Below is a small trained network, with its code and all its weights. Each question gives an input and a target symbol and asks what happens when units are switched off, that is, made to give their printed mean instead of their output.

import numpy as np


def w(rows, s, z=0):
    codes = np.array(rows[::2]) - 128.0
    scale = np.full(codes.shape[1], s)
    scale[-1] = z or s
    return codes * scale


def norm(h):
    return h / np.sqrt((h * h).mean(-1, keepdims=True) + 1e-5)


def f(y):
    return np.maximum(y, 0)


def softmax(a):
    e = np.exp(a - a.max(-1, keepdims=True))
    return e / e.sum(-1, keepdims=True)


def log_softmax(a):
    a = a - a.max(-1, keepdims=True)
    return a - np.log(np.exp(a).sum(-1, keepdims=True))


def net(x, mask):
    ids = ['γδεζλστφ'.index(c) for c in x.split()]
    T = len(ids)
    res = E[ids] + P[:T]
    u = 0
    for l in range(2):
        q, k, v = (norm(res) @ M[l].T for M in (Q, K, V))
        z = softmax(np.where(np.tri(T) > 0, q @ k.T / 2**0.5, -1e9)) @ v
        res = res + np.where(mask[u], z, O[l][:, -1]) @ O[l][:, :-1]
        u += 1
        y = f(norm(res) @ A[l][:, :-1].T + A[l][:, -1])
        res = res + np.where(mask[u : u + 16], y, B[l][:, -1]) @ B[l][:, :-1]
        u += 16
    return log_softmax(norm(res)[-1] @ U[:, :-1].T + U[:, -1])


Q, K, V, O, A, B = {}, {}, {}, {}, {}, {}
E = w([
[44,32,112,148,143],'γ',
[156,167,135,153,50],'δ',
[145,114,134,184,120],'ε',
[127,134,134,214,58],'ζ',
[86,163,120,104,199],'λ',
[130,210,215,105,142],'σ',
[195,93,98,67,252],'τ',
[153,107,142,143,171],'φ',
],0.024)
P = w([
[255,199,20,130,233],'0',
[174,90,158,199,212],'1',
[157,102,174,175,166],'2',
[154,106,181,144,127],'3',
[150,109,175,102,83],'4',
[169,98,168,56,38],'5',
],0.0096)
Q[0] = w([
[45,2,122,121,131],'0.h0',
[125,90,193,97,151],'0.h0',
],0.016)
K[0] = w([
[40,1,97,154,186],'0.h0',
[204,120,130,91,247],'0.h0',
],0.0091)
V[0] = w([
[176,95,44,241,107],'0.h0',
[138,28,138,51,6],'0.h0',
],0.012)
O[0] = w([
[133,213,110,14,153,211],'0.h0',
[142,143,121,166,253,2],'0.h0',
],0.0063,0.0066)
A[0] = w([
[149,153,64,157,149,96],'0.n0',
[146,172,147,238,227,40],'0.n1',
[138,211,123,83,249,86],'0.n2',
[199,149,109,168,139,123],'0.n3',
[60,147,140,125,120,60],'0.n4',
[144,146,73,83,118,188],'0.n5',
[114,203,96,108,185,3],'0.n6',
[120,69,155,75,134,157],'0.n7',
[117,129,161,123,138,3],'0.n8',
[163,74,107,201,91,59],'0.n9',
[190,124,91,249,149,192],'0.n10',
[116,168,156,125,191,123],'0.n11',
[90,126,101,150,75,39],'0.n12',
[135,149,149,112,150,90],'0.n13',
[171,141,98,105,91,93],'0.n14',
[108,175,64,111,167,58],'0.n15',
],0.015,0.0027)
B[0] = w([
[153,87,97,195,90,147],'0.n0',
[183,126,71,218,249,145],'0.n1',
[249,116,80,145,231,191],'0.n2',
[112,109,80,76,73,169],'0.n3',
[134,105,62,121,127,185],'0.n4',
[126,52,119,184,174,178],'0.n5',
[248,113,64,122,144,159],'0.n6',
[97,178,37,134,222,255],'0.n7',
[125,67,158,146,161,136],'0.n8',
[182,168,59,129,200,166],'0.n9',
[228,147,82,182,228,162],'0.n10',
[191,115,118,133,168,150],'0.n11',
[163,55,109,53,193,149],'0.n12',
[102,95,147,153,109,144],'0.n13',
[149,44,69,52,190,169],'0.n14',
[219,79,50,155,65,164],'0.n15',
],0.015,0.0081)
Q[1] = w([
[190,69,251,210,176],'1.h0',
[24,118,199,160,86],'1.h0',
],0.02)
K[1] = w([
[196,20,6,162,86],'1.h0',
[56,77,65,84,210],'1.h0',
],0.017)
V[1] = w([
[100,46,185,233,199],'1.h0',
[202,80,252,68,59],'1.h0',
],0.018)
O[1] = w([
[122,253,173,81,161,167],'1.h0',
[152,91,192,225,147,3],'1.h0',
],0.015,0.013)
A[1] = w([
[135,146,123,143,108,58],'1.n0',
[208,122,113,70,71,76],'1.n1',
[150,106,250,212,159,161],'1.n2',
[110,190,80,123,121,90],'1.n3',
[147,69,157,126,189,172],'1.n4',
[63,82,107,6,15,68],'1.n5',
[107,126,118,145,128,56],'1.n6',
[218,190,78,142,66,99],'1.n7',
[122,157,140,81,160,65],'1.n8',
[118,217,166,132,127,53],'1.n9',
[165,177,227,120,190,85],'1.n10',
[130,129,162,128,153,175],'1.n11',
[145,131,235,174,131,35],'1.n12',
[121,26,181,165,88,191],'1.n13',
[106,48,117,201,81,4],'1.n14',
[114,138,92,201,197,151],'1.n15',
],0.018,0.0025)
B[1] = w([
[129,129,132,147,137,128],'1.n0',
[130,107,54,75,208,222],'1.n1',
[126,142,194,24,6,182],'1.n2',
[166,61,175,155,113,254],'1.n3',
[106,161,149,98,168,207],'1.n4',
[92,210,254,94,173,241],'1.n5',
[136,112,123,120,139,132],'1.n6',
[121,63,62,118,153,225],'1.n7',
[126,162,132,168,152,221],'1.n8',
[145,177,156,195,148,169],'1.n9',
[68,61,147,201,88,181],'1.n10',
[110,127,117,138,150,145],'1.n11',
[41,116,48,47,143,155],'1.n12',
[122,228,173,147,122,163],'1.n13',
[232,166,144,196,171,159],'1.n14',
[165,65,91,77,111,251],'1.n15',
],0.032,0.0084)
U = w([
[101,113,121,232,192,34],'γ',
[171,64,71,91,148,254],'δ',
[135,130,116,104,91,26],'ε',
[112,172,166,77,179,154],'ζ',
[102,113,117,128,97,79],'λ',
[253,139,163,123,95,59],'σ',
[122,136,107,156,121,47],'τ',
[133,115,128,107,91,32],'φ',
],0.011,0.0027)

Each question gives the input, a string of symbols that net reads in full, and the target symbol t.
The units are the heads (2 rows each of Q, K, V and O) and the neurons (one row each of A and B). Each row of codes is followed by its name. A weight is (code - 128) times the scale printed after its matrix; where a second scale follows, it is the last column's (O, A, B and U).
mask holds one flag per unit, layer by layer, with each layer's heads first. A switched-off unit (its flag False) gives its mean, the last column of its rows in O or B, instead of its output. The means were averaged over made-up inputs and are rounded, as every weight is.
A unit's drop is (log p(t) with every unit on - log p(t) with that unit switched off) / (log p(t) with every unit on - log p(t) with every unit switched off).
The circuit of an input: a set's keep is (log p(t) with only the set's units on - log p(t) with every unit switched off) / (log p(t) with every unit on - log p(t) with every unit switched off). Starting from the 12 units with the biggest drops (on a tie, the unit counted first), units are removed one at a time, each time the one whose removal leaves the highest keep (on an exact tie, the one counted first), for as long as the keep stays at least 0.8.
units of the circuit, in order: the units of the circuit, biggest drop first
most important unit: the unit with the biggest drop
k most important neurons: the k neurons with the biggest drops, biggest first
top k neurons in layer l: the k neurons of layer l with the biggest drops, biggest first
input γ λ γ σ φ ε, target γ: units of the circuit, in order -> (1.h0 0.h0 0.n7 1.n10)
input γ φ φ σ φ, target γ: units of the circuit, in order -> (0.h0 1.h0 1.n10 0.n7)
input γ ε σ λ δ, target γ: units of the circuit, in order -> (1.h0 0.h0 0.n7 1.n10)
input σ ε γ, target σ: 4 most important neurons -> (0.n7 1.n2 1.n14 1.n13)
input σ ε λ, target σ: most important unit -> 1.h0
input γ λ φ φ, target ζ: 4 most important neurons -> (0.n10 0.n4 1.n5 0.n2)
input ζ γ ε δ γ δ, target ζ: units of the circuit, in order -> (1.n5 0.n2)
input γ σ φ ε, target γ: 2 most important neurons -> (0.n1 1.n10)
input δ γ γ τ γ δ, target ζ: 2 most important neurons -> (0.n14 1.n5)
input σ γ ε φ λ λ, target σ: 4 most important neurons -> (0.n7 1.n14 1.n2 1.n13)
input γ γ σ γ, target γ: 2 most important neurons -> (0.n1 0.n7)
input σ γ γ φ, target σ: top 3 neurons in layer 1 -> (1.n2 1.n14 1.n13)
input γ λ γ σ γ, target γ: 3 most important neurons -> (0.n7 0.n1 1.n10)
input γ ε φ ε σ, target γ: 2 most important neurons -> (0.n15 0.n1)
input σ φ γ φ, target σ: 2 most important neurons -> (0.n7 1.n14)
input γ γ σ φ, target γ: most important neuron -> (0.n1)
input σ γ γ γ γ ζ, target σ: 3 most important neurons -> (0.n7 1.n2 1.n13)
input σ γ γ γ γ γ, target σ: top 3 neurons in layer 1 -> (1.n14 1.n2 1.n13)
input γ ε γ γ ε, target ζ: top 2 neurons in layer 0 -> (0.n2 0.n3)
input γ ζ ε ζ, target ζ: most important unit -> 0.h0
input σ γ γ ε, target σ: top 2 neurons in layer 1 -> (1.n2 1.n13)
